Below is a small trained network, with its code and all its weights. Each question gives an input and a target symbol and asks what happens when units are switched off, that is, made to give their printed mean instead of their output.

import numpy as np


def w(rows, s, z=0):
    codes = np.array(rows[::2]) - 128.0
    scale = np.full(codes.shape[1], s)
    scale[-1] = z or s
    return codes * scale


def norm(h):
    return h / np.sqrt((h * h).mean(-1, keepdims=True) + 1e-5)


def softmax(a):
    e = np.exp(a - a.max(-1, keepdims=True))
    return e / e.sum(-1, keepdims=True)


def log_softmax(a):
    a = a - a.max(-1, keepdims=True)
    return a - np.log(np.exp(a).sum(-1, keepdims=True))


def net(x, mask):
    ids = ['αβγδεζηλμξπστφψω'.index(c) for c in x.split()]
    T = len(ids)
    res = E[ids] + P[:T]
    u = 0
    for l in range(2):
        r = norm(res)
        for j in range(3):
            rows = slice(2 * j, 2 * j + 2)
            q, k, v = (r @ M[l][rows].T for M in (Q, K, V))
            z = softmax(np.where(np.tri(T) > 0, q @ k.T / 2**0.5, -1e9)) @ v
            o = O[l][rows]
            res = res + np.where(mask[u + j], z, o[:, -1]) @ o[:, :-1]
        u += 3
    return log_softmax(norm(res)[-1] @ U[:, :-1].T + U[:, -1])


Q, K, V, O = {}, {}, {}, {}
E = w([
[160,85,155,130,148,170,77],'α',
[207,55,116,147,137,163,95],'β',
[214,64,103,148,136,158,125],'γ',
[136,85,92,182,241,105,88],'δ',
[143,106,150,105,157,179,70],'ε',
[199,123,185,136,152,191,33],'ζ',
[84,89,156,146,233,195,128],'η',
[159,23,155,207,139,155,65],'λ',
[183,64,105,119,139,207,85],'μ',
[83,72,167,216,247,157,93],'ξ',
[147,52,141,9,167,74,118],'π',
[139,100,175,137,115,9,121],'σ',
[116,137,138,213,84,68,47],'τ',
[53,34,225,105,85,149,176],'φ',
[118,172,241,194,55,193,171],'ψ',
[205,50,209,147,91,105,95],'ω',
],0.014)
P = w([
[143,198,125,203,232,88,233],'0',
[80,87,171,190,235,124,66],'1',
[80,93,168,173,216,116,58],'2',
[100,81,145,172,193,119,56],'3',
[103,85,144,158,176,127,47],'4',
[99,86,133,149,163,118,41],'5',
[101,95,128,145,142,125,41],'6',
[115,95,126,132,128,130,40],'7',
[114,116,128,110,119,122,34],'8',
[120,109,125,104,100,121,34],'9',
[144,117,121,89,90,124,32],'10',
[145,124,112,78,70,118,43],'11',
[138,121,112,77,53,124,21],'12',
[154,120,109,58,30,139,7],'13',
],0.011)
Q[0] = w([
[122,116,143,135,88,118,115],'0.h1',
[104,171,57,139,107,110,173],'0.h1',
[124,140,105,164,124,122,72],'0.h2',
[69,202,119,162,125,80,252],'0.h2',
[189,42,166,137,119,126,25],'0.h3',
[92,111,140,134,113,76,141],'0.h3',
],0.017)
K[0] = w([
[147,134,129,120,163,116,141],'0.h1',
[102,52,130,115,119,153,136],'0.h1',
[110,109,119,73,93,159,119],'0.h2',
[118,128,129,161,244,147,149],'0.h2',
[134,126,134,87,7,120,120],'0.h3',
[129,104,157,182,131,166,135],'0.h3',
],0.018)
V[0] = w([
[198,225,156,160,90,157,46],'0.h1',
[120,246,115,60,130,141,171],'0.h1',
[61,122,69,61,153,185,168],'0.h2',
[185,110,90,63,161,149,61],'0.h2',
[82,119,59,78,158,7,131],'0.h3',
[91,202,54,169,140,156,74],'0.h3',
],0.011)
O[0] = w([
[115,164,68,195,74,53,94,145],'0.h1',
[167,193,79,155,177,128,184,27],'0.h1',
[98,117,131,36,109,160,170,2],'0.h2',
[141,97,60,122,240,186,102,206],'0.h2',
[149,64,104,85,141,8,137,77],'0.h3',
[137,143,28,216,119,123,132,92],'0.h3',
],0.013,0.0093)
Q[1] = w([
[71,192,63,92,111,85,255],'1.h1',
[86,144,109,137,150,148,117],'1.h1',
[127,94,198,173,161,150,15],'1.h2',
[164,124,83,118,117,164,137],'1.h2',
[140,89,86,118,105,153,158],'1.h3',
[84,32,162,172,149,166,9],'1.h3',
],0.013)
K[1] = w([
[72,48,142,132,90,144,35],'1.h1',
[138,134,137,148,117,97,119],'1.h1',
[204,188,146,145,125,92,247],'1.h2',
[111,128,98,138,150,156,93],'1.h2',
[101,118,114,95,191,140,120],'1.h3',
[230,193,154,167,122,118,242],'1.h3',
],0.015)
V[1] = w([
[92,230,71,82,211,163,223],'1.h1',
[86,32,92,173,162,128,251],'1.h1',
[244,161,73,109,181,64,111],'1.h2',
[29,150,87,199,76,68,184],'1.h2',
[200,172,122,188,217,107,224],'1.h3',
[221,216,222,99,89,95,223],'1.h3',
],0.011)
O[1] = w([
[34,168,106,165,165,129,174,124],'1.h1',
[92,132,126,27,125,111,185,165],'1.h1',
[201,70,62,112,187,135,97,124],'1.h2',
[119,118,160,86,142,32,210,106],'1.h2',
[123,215,135,59,124,69,87,249],'1.h3',
[210,253,101,127,121,146,202,137],'1.h3',
],0.013)
U = w([
[137,146,194,141,179,112,96,249],'α',
[134,120,114,105,108,133,75,188],'β',
[137,171,45,51,61,141,63,110],'γ',
[108,56,81,15,161,118,134,80],'δ',
[99,164,122,135,233,96,122,76],'ε',
[125,130,32,164,61,52,79,121],'ζ',
[77,168,72,90,131,135,178,113],'η',
[129,7,145,155,86,159,142,87],'λ',
[7,69,116,148,144,134,114,128],'μ',
[91,135,207,33,61,115,116,67],'ξ',
[133,90,66,115,184,210,135,156],'π',
[234,158,128,90,154,142,158,40],'σ',
[174,87,169,120,154,40,118,104],'τ',
[125,167,158,157,43,186,146,94],'φ',
[159,169,115,148,142,101,188,87],'ψ',
[193,86,144,154,104,166,116,62],'ω',
],0.012,0.011)

Each question gives the input, a string of symbols that net reads in full, and the target symbol t.
The units are the heads (2 rows each of Q, K, V and O). Each row of codes is followed by its name. A weight is (code - 128) times the scale printed after its matrix; where a second scale follows, it is the last column's (O and U).
mask holds one flag per head, layer by layer. A switched-off head (its flag False) gives its mean, the last column of its rows in O, instead of its output. The means were averaged over made-up inputs and are rounded, as every weight is.
A unit's drop is (log p(t) with every unit on - log p(t) with that unit switched off) / (log p(t) with every unit on - log p(t) with every unit switched off).
The circuit of an input: a set's keep is (log p(t) with only the set's units on - log p(t) with every unit switched off) / (log p(t) with every unit on - log p(t) with every unit switched off). Starting from all 6 units, units are removed one at a time, each time the one whose removal leaves the highest keep (on an exact tie, the one counted first), for as long as the keep stays at least 0.8.
circuit, biggest first: the units of the circuit, biggest drop first
unit that matters most: the unit with the biggest drop
heads that matter: for each layer, one digit per head in row order, 1 if its drop is at least 0.15 and else 0, layers parted by /
input β γ γ γ α ε μ ε μ, target π: unit that matters most -> 0.h2
input τ σ α, target τ: circuit, biggest first -> (1.h2; 0.h3)
input μ φ μ π φ η ζ ξ η, target μ: heads that matter -> 010 / 101
input τ μ φ, target τ: circuit, biggest first -> (1.h2; 0.h1)
input ζ τ δ β τ, target ζ: heads that matter -> 101 / 000
input ε β ξ γ β, target ε: circuit, biggest first -> (0.h1; 1.h1)
input φ σ τ ε, target φ: circuit, biggest first -> (1.h3; 0.h2)
input ε α μ ξ α, target ε: circuit, biggest first -> (0.h1; 1.h1)
input π τ μ η λ μ σ μ α π, target δ: circuit, biggest first -> (0.h3; 0.h2)
input μ γ μ τ, target μ: heads that matter -> 010 / 101
input τ μ α δ σ α μ, target τ: circuit, biggest first -> (1.h2; 0.h3)
input μ λ μ τ φ μ γ τ γ μ π φ π, target ξ: heads that matter -> 111 / 000
input π μ φ μ ε μ η γ, target π: heads that matter -> 000 / 000
input μ γ τ φ τ μ γ λ γ, target μ: circuit, biggest first -> (1.h3)
input σ μ α φ μ δ ξ λ, target σ: heads that matter -> 110 / 001
input ψ μ τ μ τ σ β ζ ψ, target φ: circuit, biggest first -> (0.h2; 1.h3)
input ζ ε γ μ ε π β γ μ τ σ α, target ζ: heads that matter -> 100 / 000
input ε ω τ ω τ ω μ τ λ ω τ τ η, target ζ: circuit, biggest first -> (0.h1; 0.h3)
input μ μ η π ψ γ, target φ: circuit, biggest first -> (0.h2; 0.h3)
input π γ δ μ δ ψ τ β, target π: unit that matters most -> 0.h3
input ε ε π ξ ε λ τ β λ γ, target ε: heads that matter -> 110 / 100
